Here is a tiny trained network, its code and every weight. The questions are about switching its units off for an input and a target symbol, where a switched-off unit gives its printed mean instead of its output.

import numpy as np


def w(rows, s, z=0):
    codes = np.array(rows[::2]) - 128.0
    scale = np.full(codes.shape[1], s)
    scale[-1] = z or s
    return codes * scale


def f(y):
    return np.maximum(y, 0)


def softmax(a):
    e = np.exp(a - a.max(-1, keepdims=True))
    return e / e.sum(-1, keepdims=True)


def log_softmax(a):
    a = a - a.max(-1, keepdims=True)
    return a - np.log(np.exp(a).sum(-1, keepdims=True))


def net(x, mask):
    ids = ['αεζθμστψω'.index(c) for c in x.split()]
    T = len(ids)
    res = E[ids] + P[:T]
    u = 0
    for l in range(2):
        q, k, v = (res @ M[l].T for M in (Q, K, V))
        z = softmax(np.where(np.tri(T) > 0, q @ k.T / 4**0.5, -1e9)) @ v
        res = res + np.where(mask[u], z, O[l][:, -1]) @ O[l][:, :-1]
        u += 1
        y = f(res @ A[l][:, :-1].T + A[l][:, -1])
        res = res + np.where(mask[u : u + 4], y, B[l][:, -1]) @ B[l][:, :-1]
        u += 4
    return log_softmax(res[-1] @ U[:, :-1].T + U[:, -1])


Q, K, V, O, A, B = {}, {}, {}, {}, {}, {}
E = w([
[163,74,155,131,73,169,181,152,131,180,189,115],'α',
[123,134,139,132,147,152,101,126,180,96,50,158],'ε',
[161,15,116,63,177,104,125,189,193,155,130,86],'ζ',
[183,89,134,156,150,183,185,38,107,118,137,78],'θ',
[250,145,139,116,133,200,111,168,144,175,92,129],'μ',
[114,116,162,177,228,119,125,142,122,152,192,101],'σ',
[230,127,142,97,98,129,134,142,88,72,169,132],'τ',
[140,138,91,167,123,165,77,198,86,177,150,82],'ψ',
[148,145,35,122,190,131,153,116,156,153,153,91],'ω',
],0.023)
P = w([
[91,167,159,11,123,167,66,180,142,131,209,113],'0',
[73,115,148,125,134,156,137,114,109,95,131,158],'1',
[84,93,147,118,150,161,142,123,112,117,128,155],'2',
[103,94,146,126,146,158,131,121,110,119,142,148],'3',
[114,114,141,128,138,140,124,122,101,128,150,140],'4',
[121,114,137,125,127,132,132,132,93,132,144,131],'5',
[124,124,109,124,121,122,141,130,103,133,150,128],'6',
[139,128,133,136,126,112,131,132,95,138,147,117],'7',
[149,134,141,140,112,108,146,126,97,133,137,105],'8',
[147,141,132,153,119,103,154,141,98,133,148,105],'9',
[157,135,125,156,120,95,155,138,104,138,138,98],'10',
[163,135,120,151,113,96,163,142,107,144,134,93],'11',
[156,137,115,161,136,78,178,163,101,141,136,100],'12',
[161,135,116,157,121,96,184,172,102,138,124,79],'13',
],0.012)
Q[0] = w([
[136,103,108,127,170,192,112,124,130,191,167,154],'0.h0',
[133,127,141,117,73,81,139,135,122,142,147,175],'0.h0',
[148,133,126,125,154,111,140,147,73,136,103,127],'0.h0',
[59,164,164,117,92,1,110,120,164,85,55,193],'0.h0',
],0.0086)
K[0] = w([
[183,83,109,170,161,82,249,203,90,241,131,53],'0.h0',
[115,161,126,88,143,140,164,114,101,142,119,82],'0.h0',
[134,206,143,124,137,51,196,74,121,168,127,137],'0.h0',
[7,132,117,51,159,253,82,85,99,99,113,255],'0.h0',
],0.0062)
V[0] = w([
[58,245,211,162,108,186,121,135,156,58,159,100],'0.h0',
[138,252,120,69,132,131,88,76,110,42,83,116],'0.h0',
[140,107,123,105,72,86,200,109,62,122,148,143],'0.h0',
[116,135,110,73,155,80,2,70,163,93,84,94],'0.h0',
],0.005)
O[0] = w([
[103,78,68,118,154,178,54,119,136,173,242,171,47],'0.h0',
[92,77,18,104,203,199,123,181,188,148,153,170,3],'0.h0',
[120,253,110,127,65,176,27,79,161,69,224,93,104],'0.h0',
[105,142,70,106,95,163,152,196,154,161,123,37,55],'0.h0',
],0.0079,0.007)
A[0] = w([
[132,173,60,107,131,107,98,125,207,108,179,158,116],'0.n0',
[81,127,173,55,129,138,133,132,94,24,78,254,101],'0.n1',
[173,129,89,156,130,144,164,64,69,49,134,94,48],'0.n2',
[144,165,77,167,124,105,56,63,81,110,109,163,5],'0.n3',
],0.0072,0.0016)
B[0] = w([
[149,61,72,17,110,60,90,73,200,153,51,124,135],'0.n0',
[166,75,81,174,64,77,77,6,91,50,143,117,165],'0.n1',
[71,168,2,144,171,178,101,214,164,169,221,135,255],'0.n2',
[163,217,219,188,129,136,32,142,207,165,78,156,167],'0.n3',
],0.0071,0.0046)
Q[1] = w([
[96,143,54,67,129,160,61,134,178,159,93,127],'1.h0',
[89,249,9,244,105,255,129,147,67,211,102,119],'1.h0',
[178,88,105,113,173,131,112,185,121,169,134,90],'1.h0',
[211,126,136,69,108,183,139,147,138,101,112,197],'1.h0',
],0.0091)
K[1] = w([
[114,52,85,78,129,142,134,129,73,160,103,115],'1.h0',
[137,75,126,46,161,194,49,189,149,182,217,186],'1.h0',
[166,154,163,93,112,154,254,222,89,175,173,17],'1.h0',
[216,170,92,191,69,194,189,166,78,151,95,210],'1.h0',
],0.0096)
V[1] = w([
[74,83,131,78,159,1,157,100,150,142,175,73],'1.h0',
[179,176,82,54,191,104,186,72,207,56,82,152],'1.h0',
[130,96,115,120,103,57,68,218,104,95,45,176],'1.h0',
[210,67,186,80,58,154,191,130,101,91,198,109],'1.h0',
],0.0076)
O[1] = w([
[235,166,213,77,59,164,107,121,155,79,134,177,74],'1.h0',
[182,31,96,125,122,149,139,130,35,163,119,132,49],'1.h0',
[189,148,150,254,116,52,126,106,179,137,150,129,132],'1.h0',
[117,99,115,90,121,66,79,195,93,177,134,226,255],'1.h0',
],0.012,0.009)
A[1] = w([
[169,77,149,114,24,173,179,98,83,134,208,98,80],'1.n0',
[77,158,117,215,127,68,134,159,253,51,159,110,122],'1.n1',
[104,155,68,18,122,186,43,252,179,111,101,118,253],'1.n2',
[200,155,167,41,24,207,133,109,152,121,128,181,18],'1.n3',
],0.0051,0.0024)
B[1] = w([
[70,148,86,114,46,135,134,145,161,163,122,110,172],'1.n0',
[68,84,7,117,69,185,84,157,124,95,136,71,255],'1.n1',
[101,76,169,205,103,75,174,62,91,95,101,111,248],'1.n2',
[129,254,103,191,174,184,156,190,151,124,86,81,212],'1.n3',
],0.0095,0.0094)
U = w([
[72,168,139,141,17,77,170,66,186,196,117,208,177],'α',
[193,91,133,220,77,101,116,32,168,114,102,97,252],'ε',
[177,141,109,179,84,109,135,193,220,122,122,198,26],'ζ',
[121,142,119,92,118,142,121,107,65,98,75,99,94],'θ',
[114,165,115,172,217,111,114,136,158,255,78,93,103],'μ',
[131,198,164,169,212,129,137,111,142,75,103,108,219],'σ',
[204,107,53,67,80,112,54,160,81,81,185,145,159],'τ',
[107,116,121,127,107,132,56,172,197,109,121,84,117],'ψ',
[157,149,92,78,84,179,120,134,120,158,79,103,117],'ω',
],0.0049,0.0028)

Each question gives the input, a string of symbols that net reads in full, and the target symbol t.
The units are the heads (4 rows each of Q, K, V and O) and the neurons (one row each of A and B). Each row of codes is followed by its name. A weight is (code - 128) times the scale printed after its matrix; where a second scale follows, it is the last column's (O, A, B and U).
mask holds one flag per unit, layer by layer, with each layer's heads first. A switched-off unit (its flag False) gives its mean, the last column of its rows in O or B, instead of its output. The means were averaged over made-up inputs and are rounded, as every weight is.
A unit's drop is (log p(t) with every unit on - log p(t) with that unit switched off) / (log p(t) with every unit on - log p(t) with every unit switched off).
The circuit of an input: a set's keep is (log p(t) with only the set's units on - log p(t) with every unit switched off) / (log p(t) with every unit on - log p(t) with every unit switched off). Starting from all 10 units, units are removed one at a time, each time the one whose removal leaves the highest keep (on an exact tie, the one counted first), for as long as the keep stays at least 0.8.
units of the circuit, in order: the units of the circuit, biggest drop first
most important unit: the unit with the biggest drop
k most important neurons: the k neurons with the biggest drops, biggest first
k most important neurons of layer l: the k neurons of layer l with the biggest drops, biggest first
drop of u: that unit's drop, to one decimal
input μ ω α ω σ, target σ: 3 most important neurons : (1.n1; 0.n2; 1.n0)
input ψ ω ζ ψ ε ω ψ, target ψ: units of the circuit, in order : (1.h0; 1.n1; 0.h0)
input ψ ψ ε τ μ ω ω ζ θ ζ, target θ: most important unit : 0.h0
input σ μ ζ ψ μ μ ψ θ, target σ: units of the circuit, in order : (1.h0; 0.n2; 1.n3; 0.h0)
input ε ζ ζ ε ω ψ, target ε: units of the circuit, in order : (0.h0; 1.h0)
input α μ μ ψ α ψ μ ζ ψ ψ ζ ψ ω ζ, target ψ: units of the circuit, in order : (0.n2; 1.h0; 1.n1; 0.h0)
input ω α τ ψ μ σ α α σ α, target σ: units of the circuit, in order : (1.h0; 0.h0; 1.n3)
input σ μ ψ ψ σ ε ψ μ ψ α ψ ψ μ ε, target ψ: units of the circuit, in order : (0.h0; 1.h0; 1.n1)
input τ ω μ ζ ψ μ θ, target τ: units of the circuit, in order : (0.n2; 1.h0)
input α ψ ψ ψ θ, target α: 2 most important neurons : (0.n2; 1.n2)
input τ ψ μ ψ α ψ μ ω, target τ: units of the circuit, in order : (0.h0; 1.h0; 0.n0)
input μ ε σ ζ ψ ψ ω α ψ α, target ψ: 2 most important neurons of layer 0 : (0.n3; 0.n2)
input ψ ζ ζ ζ θ ω ε ψ ψ θ, target ψ: units of the circuit, in order : (0.n2; 1.h0; 1.n1; 0.h0)
input θ σ ψ, target θ: units of the circuit, in order : (1.h0; 1.n2; 0.n2)
input ψ ψ ε ζ μ ψ ω, target ψ: units of the circuit, in order : (0.h0; 1.h0; 1.n1)
input θ μ ψ ζ ψ ζ ψ θ μ θ, target θ: units of the circuit, in order : (0.h0; 1.h0; 0.n2; 1.n2)
input ω ψ σ ω ζ μ μ θ, target ω: 2 most important neurons : (0.n2; 1.n0)
input μ ζ α ψ ψ θ τ ψ ζ, target α: units of the circuit, in order : (0.h0; 1.h0; 0.n2; 1.n2)
input α ζ μ μ θ θ α μ ω, target α: units of the circuit, in order : (1.h0; 1.n2; 0.h0)
input ω ζ ψ α ε ε θ ω, target ω: 3 most important neurons : (0.n0; 1.n0; 1.n3)
input μ ζ α μ ψ τ α ψ ψ ζ ψ ε θ, target μ: most important unit : 0.n2
input ζ α ψ μ μ α μ α, target μ: units of the circuit, in order : (1.h0; 0.n3; 0.h0)
input ψ ζ ω ε θ μ θ μ ε ω ω ζ, target ω: most important unit : 0.h0
input ζ μ τ μ τ ψ, target ζ: 2 most important neurons : (1.n3; 0.n1)
input μ ψ τ ζ ψ μ ζ τ ε ε, target ε: 3 most important neurons : (0.n1; 0.n2; 1.n3)
input α ζ μ ψ θ α ψ ψ α μ α, target μ: 2 most important neurons of layer 0 : (0.n3; 0.n1)
input ω ω μ μ ψ, target ω: most important neuron of layer 0 : (0.n0)
input ψ ψ τ μ ζ ψ ψ ζ, target ψ: 2 most important neurons : (1.n1; 1.n2)
input σ ψ ψ ω ζ σ ψ ε ψ α ω, target σ: 2 most important neurons of layer 1 : (1.n3; 1.n2)
input ε ζ τ ψ ζ ζ θ α ψ, target ε: drop of 1.n0 : 0.0
